[172 169  80 153  93] = P
[141  69  69 141  69] = N
[138 141 141 141  66] = W
[127 125 122 143  92] = F
[123 130 136 143  77] = A
[142 141 122 143  66] = B
[126  55  70 137  55] = X
order: [ 80 169  93 153 172]	P
all W: [138]	0
all W: [141]	1 2 3
all X: [137]	3
all N: [69]	1 2 4
order: [ 92 122 125 127 143]	F

[196 130 130 111]  Vepi
[131 195  77 131]  zisuv
[126  90  40 123]  numu
[170  97 119 131]  gumeg
[148 160 108 195]  sak
[149 115  68 104]  Nog
[195 196 160 108]  kuzut
[149 149 122 122]  Kile
[197 184 108 125]  Suz
[195 195 195 195]  vil
all Kile: [149]	0 1
order: [ 68 104 115 149]	Nog
all zisuv: [131]	0 3
all vil: [195]	0 1 2 3
all Vepi: [130]	1 2
order: [131 119  97 170]	gumeg
all kuzut: [160]	2

[163 167  79 171  79]  M
[163 166  79 171  79]  T
[157  94 157 157 157]  U
all U: [157]	0 2 3 4
all T: [166]	1
order: [ 79 163 167  79 171]	M
order: [167  79 163 171  79]	M
order: [171  79  79 163 167]	M

[108 171 134 143 136 105 187 108 136 104 145 117 109 112 111 163  80 134
  96  99 135 139 158 144  88  71 153  93  69 114 120 148 135 185 165  72
  89 108 156 120 177 126 182 108  77 133 103 108 126 170 177 135 104 159
  72] = raf
[120  99 148 103 143 133 136 156 112 109  88 139 159 137 177 111 145  72
 136 105  71 144 108 108 108  69  93 170  80 126 120 108 182 177 135 187
 134  89 159 135 171 126  96 185  80 135 134 114 103 104 159 117  77 165
  72] = faz
[126 108 102 163 145  77 108 159 136 153  69  99 120 117 104  71 177 133
 144 120  96 134  88 135 185 182 108 112 135 111 170 108 177  89 148  93
  72 108  72 134 187 114 126 165 104  80 143 135 156 171 139 137 105 136
 109] = Raka
all faz: [72]	17 54
order: [ 69  71  72  72  77  80  80  88  89  93  96  99 103 103 104 105 108 108
 108 108 109 111 112 114 117 120 120 126 126 133 134 134 135 135 135 136
 136 137 139 143 144 145 148 156 159 159 159 165 170 171 177 177 182 185
 187]	faz
order: [ 69  71  72  72  77  80  88  89  93  96  99 103 104 104 105 108 108 108
 108 108 109 111 112 114 117 120 120 126 126 133 134 134 135 135 135 136
 136 139 143 144 145 148 153 156 158 159 163 165 170 171 177 177 182 185
 187]	raf
all faz: [159]	12 38 50

[ 86 165  95 209 173 149] : Nafef
[196 165 183 147  85 147] : Pemo
[ 86 165  95 209 186 166] : nobo
[ 86 165  95 183 147 196] : zuv
all zuv: [147]	4
order: [196 165 183  95 147  86]	zuv
all Pemo: [165]	1

[119 127 129 133 161 137 157 127 119 101 148 140 148 132 149 132 134 186
 128 116 204 138 111 139 129] = tadok
[140 126 138 133 125 116 114 127 142 135 122 130 136 122 113 122 140 143
 140 144 116 115 134 115 129] = ribu
[140 126 129 127 125 128 113 126 119 138 146 128 136 137 117 132 133 130
 115 124 144 115 119 139 128] = vep
[140 126 135 118 125 120  99 127 151 170 120 103 124 132  94 117 134 119
 127 144  97 105 143 111 129] = rane
[145 126 122 133 111 120 100 114  95 135 146 131 150 132 114 132 134 133
 134 124 129 115 119 139 121] = tufof
[136 125 109 115 135 126 134 129 134 122 133 114 127 133 120 134 133 130
 127 128 129 113 131 140 124] = kide
[112 126 129 139 125 120 169 143 130  84 107 144 114 106 152 132 127 120
 153 124 106 150 128 127 137] = tepep
[140 126 129 133 125 120 113 127 134 135 124 127 133 131 114 127 134 130
 134 136 109 115 133 122 129] = tobi
[113 117 128 144 129 130 124 127 132 138 128 146 119 140 136 115 133 115
 119 125 139 126 137 128 127] = fufo
order: [129 122 133 115 109 136 134 130 134 127 114 131 133 127 124 135 134 127
 113 120 125 133 129 126 140]	tobi
order: [113 115 115 117 119 119 124 125 126 126 127 128 128 128 129 130 132 133
 136 137 138 139 140 144 146]	vep

[143  97 140  74 146  97  78 125 148 187  83 187 142 128  78  80]  Vabo
[ 79  97  83 128  80 140  74  78 145  83 105 146 123  98 138 146]  lavo
[ 75 123 123 171  95 135 158  86 110  93 110 215  93 123 151 137]  zares
[137 110 110  75  95 110 215 123  93 135 111 171  93  86 123 151]  doz
[134 114 141  95 141 136  70  94 152 128 146  88 131  92 115  79]  Nelav
all zares: [110]	8 10
order: [ 75 151 137 171 123 110  93 110 135 123  93 110 215  86 111  95]	doz
order: [ 75  86  93  93  95 110 110 123 123 123 135 137 151 158 171 215]	zares
all doz: [93]	8 12
all Vabo: [78]	6 14

[116  86  88 144 116 205 152 192  90 116 152  74 117 135  52  55 105 158
 107 177  74 160 152 173] -> laku
[141 162 155 154 165  73 112  95  90 162 187 114  82 171 142 153 115  82
  87 121  92  75  73  93] -> fudat
[115  84  86 143 155 208  66 193  92 117 138  72 120 134  51  53 105 160
 110 177  73 163 153 177] -> Zif
[141 162 155  92 165  73 112  95  90 162 187 114  82 171 142 153 115  82
  87 121  92  75  73  93] -> Rino
[134 143 138 168 187 139  82 147  77 158 200  88  86 182 106 121 105 111
  84 159  72 106 100 131] -> mit
[146 185 178 148 153 153 137  71 153 169 153 137  86 170 178 191 124  72
  95 100 115  64  65  75] -> todi
[118  92  97  96  86 173 153 152 170  91  65 149 177  78 119 101 144 171
 171 130 167 179 181 158] -> bek
all todi: [153]	4 5 8 10
all laku: [52]	14
all laku: [116]	0 4 9

[102 140 122 128 187  75 156]  Futu
[187 187 187 187  71  71  71]  sodig
[102 153 120 130 190  72 159]  Fale
[190  59  59 185 107 142 165]  mupe
[ 68 195 177  76 156 107  98]  ruza
[ 90 174 192  67  91 167  59]  vemok
[141 178 178  93 141 141 141]  puv
[ 93 164 135 115 178  84 141]  pudim
[ 67  90  59  91 192 167 175]  rabez
[164 141 188 115  84 179  93]  zage
order: [165 190 107  59  59 185 142]	mupe
order: [ 59  67  90  91 167 174 192]	vemok
all mupe: [59]	1 2
order: [141  84 178 115 135 164  93]	pudim
order: [141 141 141  93 178 178 141]	puv
all sodig: [187]	0 1 2 3
all puv: [141]	0 4 5 6

[ 83 129 121 113 118 146  85] : rimim
[156 117 117 107 117 156  64] : puni
[178  72 109 108 162 168 135] : gan
[118 107 117 156 156 117  64] : vonup
[ 78 184 146 148  93  88 121] : mudus
[177  90 118 120 154 148 147] : lon
all puni: [117]	1 2 4
order: [117 107 117 156  64 156 117]	puni

[119 116 145 126 153 140 136] : gim
[126 134 149  91 156 155 117] : Musas
[130  76  87  99 145 140 129] : meru
[110 161 110  87 111 110 134] : fug
[107 127 143 140  58 103 130] : podon
[134 175 119 107 141 125 150] : libin
[115 143 117  96 121 146 128] : Dodam
[151 100 108  87 151 135 133] : ruv
[141  60 122 141 101 118 124] : Zule
[140 127 103 143 131  58 137] : Duk
all ruv: [100]	1
all meru: [145]	4
order: [ 58 103 107 127 130 140 143]	podon
order: [115 117  96 121 146 143 128]	Dodam
order: [134 110 161 110  87 111 110]	fug
all fug: [110]	0 2 5
all ruv: [108]	2

